Below are the code and all the weights of a small trained network. Each question names an input and a class and asks about switching units off, where a switched-off unit gives its printed mean instead of its output.

import numpy as np


def w(rows, s, z=0):
    codes = np.array(rows[::2]) - 128.0
    scale = np.full(codes.shape[1], s)
    scale[-1] = z or s
    return codes * scale


def f(y):
    return np.maximum(y, 0)


def log_softmax(a):
    a = a - a.max(-1, keepdims=True)
    return a - np.log(np.exp(a).sum(-1, keepdims=True))


def net(x, mask):
    res = np.array(x, float).reshape(1, 3) / 4 @ E
    y = f(res @ A[0][:, :-1].T + A[0][:, -1])
    res = res + np.where(mask, y, B[0][:, -1]) @ B[0][:, :-1]
    return log_softmax(res[-1] @ U[:, :-1].T + U[:, -1])


A, B = {}, {}
E = w([
[221,212,131,214,144,208,30,99,31,31,26],'x0',
[13,171,227,81,255,240,80,172,129,223,82],'x1',
[167,243,238,52,32,99,208,247,192,49,42],'x2',
],0.0047)
A[0] = w([
[149,209,202,75,72,115,185,221,174,79,66,108],'n0',
[145,200,193,82,83,117,180,211,170,88,74,116],'n1',
[195,201,133,185,137,182,52,108,49,65,42,107],'n2',
[113,137,146,117,144,147,131,142,123,140,116,245],'n3',
[151,212,206,72,68,115,187,225,175,77,63,106],'n4',
[33,161,206,84,216,217,87,171,137,201,94,109],'n5',
[40,159,199,88,206,210,91,166,135,196,98,109],'n6',
[46,66,129,39,111,54,227,160,236,205,211,105],'n7',
[28,161,211,81,223,223,86,172,138,206,93,105],'n8',
[211,220,134,205,141,200,33,99,29,43,19,94],'n9',
[75,17,36,220,212,172,43,13,37,202,211,93],'n10',
[253,70,33,175,11,3,177,78,145,35,199,96],'n11',
[38,55,127,29,112,49,235,159,246,216,220,99],'n12',
[147,208,200,75,74,115,185,221,172,79,65,108],'n13',
],0.0046,0.011)
B[0] = w([
[212,72,79,66,185,126,91,72,159,185,145,175],'n0',
[177,89,92,80,170,124,93,83,158,167,146,172],'n1',
[178,74,185,180,156,181,123,175,78,90,186,177],'n2',
[32,191,149,174,91,65,60,115,244,29,170,248],'n3',
[212,74,81,68,183,126,92,74,157,183,143,177],'n4',
[172,171,87,120,83,76,198,129,74,88,67,190],'n5',
[184,174,83,118,80,72,205,130,66,87,60,183],'n6',
[199,76,192,193,158,188,116,177,66,73,182,177],'n7',
[191,179,75,116,72,63,217,131,54,80,52,192],'n8',
[212,55,200,189,168,201,128,187,58,83,194,188],'n9',
[254,65,57,23,201,109,75,46,191,199,146,197],'n10',
[151,202,77,116,58,64,240,146,36,89,26,185],'n11',
[223,64,200,198,165,199,118,185,52,67,187,181],'n12',
[208,78,84,71,179,125,94,76,158,179,145,174],'n13',
],0.0068,0.011)
U = w([
[142,105,95,71,170,130,84,56,177,176,143,108],'0',
[136,106,224,178,143,190,120,197,93,108,170,116],'1',
[128,178,97,120,68,87,193,135,92,115,53,119],'2',
[54,184,167,165,88,97,61,125,254,98,161,254],'3',
[85,132,142,124,115,168,132,159,128,199,108,61],'4',
[81,136,142,106,111,192,137,166,127,191,102,39],'5',
[87,132,143,124,113,173,133,156,128,201,101,62],'6',
],0.016,0.0073)

Each question gives the input, the list of numbers given to net, and the class t.
The units are the neurons (one row each of A and B). Each row of codes is followed by its name. A weight is (code - 128) times the scale printed after its matrix; where a second scale follows, it is the last column's (A, B and U).
mask holds one flag per neuron, in row order. A switched-off neuron (its flag False) gives its mean, the last column of its row in B, instead of its output. The means were averaged over made-up inputs and are rounded, as every weight is.
A unit's drop is (log p(t) with every unit on - log p(t) with that unit switched off) / (log p(t) with every unit on - log p(t) with every unit switched off).
The circuit of an input: a set's keep is (log p(t) with only the set's units on - log p(t) with every unit switched off) / (log p(t) with every unit on - log p(t) with every unit switched off). Starting from the 12 units with the biggest drops (on a tie, the unit counted first), units are removed one at a time, each time the one whose removal leaves the highest keep (on an exact tie, the one counted first), for as long as the keep stays at least 0.8.
circuit, biggest first: the units of the circuit, biggest drop first
unit that matters most: the unit with the biggest drop
top k neurons: the k neurons with the biggest drops, biggest first
drop of u: that unit's drop, to one decimal
input [6,-1,4], class 1: unit that matters most -> n9
input [-8,-8,1], class 1: top 3 neurons -> n12, n7, n8
input [0,2,2], class 3: top 2 neurons -> n10, n11
input [-6,-6,-5], class 1: top 3 neurons -> n12, n7, n8
input [8,-8,-6], class 1: top 2 neurons -> n9, n2
input [-5,0,-2], class 1: top 2 neurons -> n12, n7
input [-5,-6,-4], class 2: top 2 neurons -> n11, n9
input [3,-1,-1], class 3: top 2 neurons -> n12, n7
input [8,-7,-1], class 1: top 2 neurons -> n9, n2
input [2,3,2], class 3: top 2 neurons -> n11, n10
input [-4,-3,0], class 1: drop of n8 -> 0.1
input [-8,3,8], class 0: drop of n0 -> 1.1
input [8,-5,5], class 1: drop of n9 -> 0.3
input [2,8,-6], class 2: circuit, biggest first -> n8
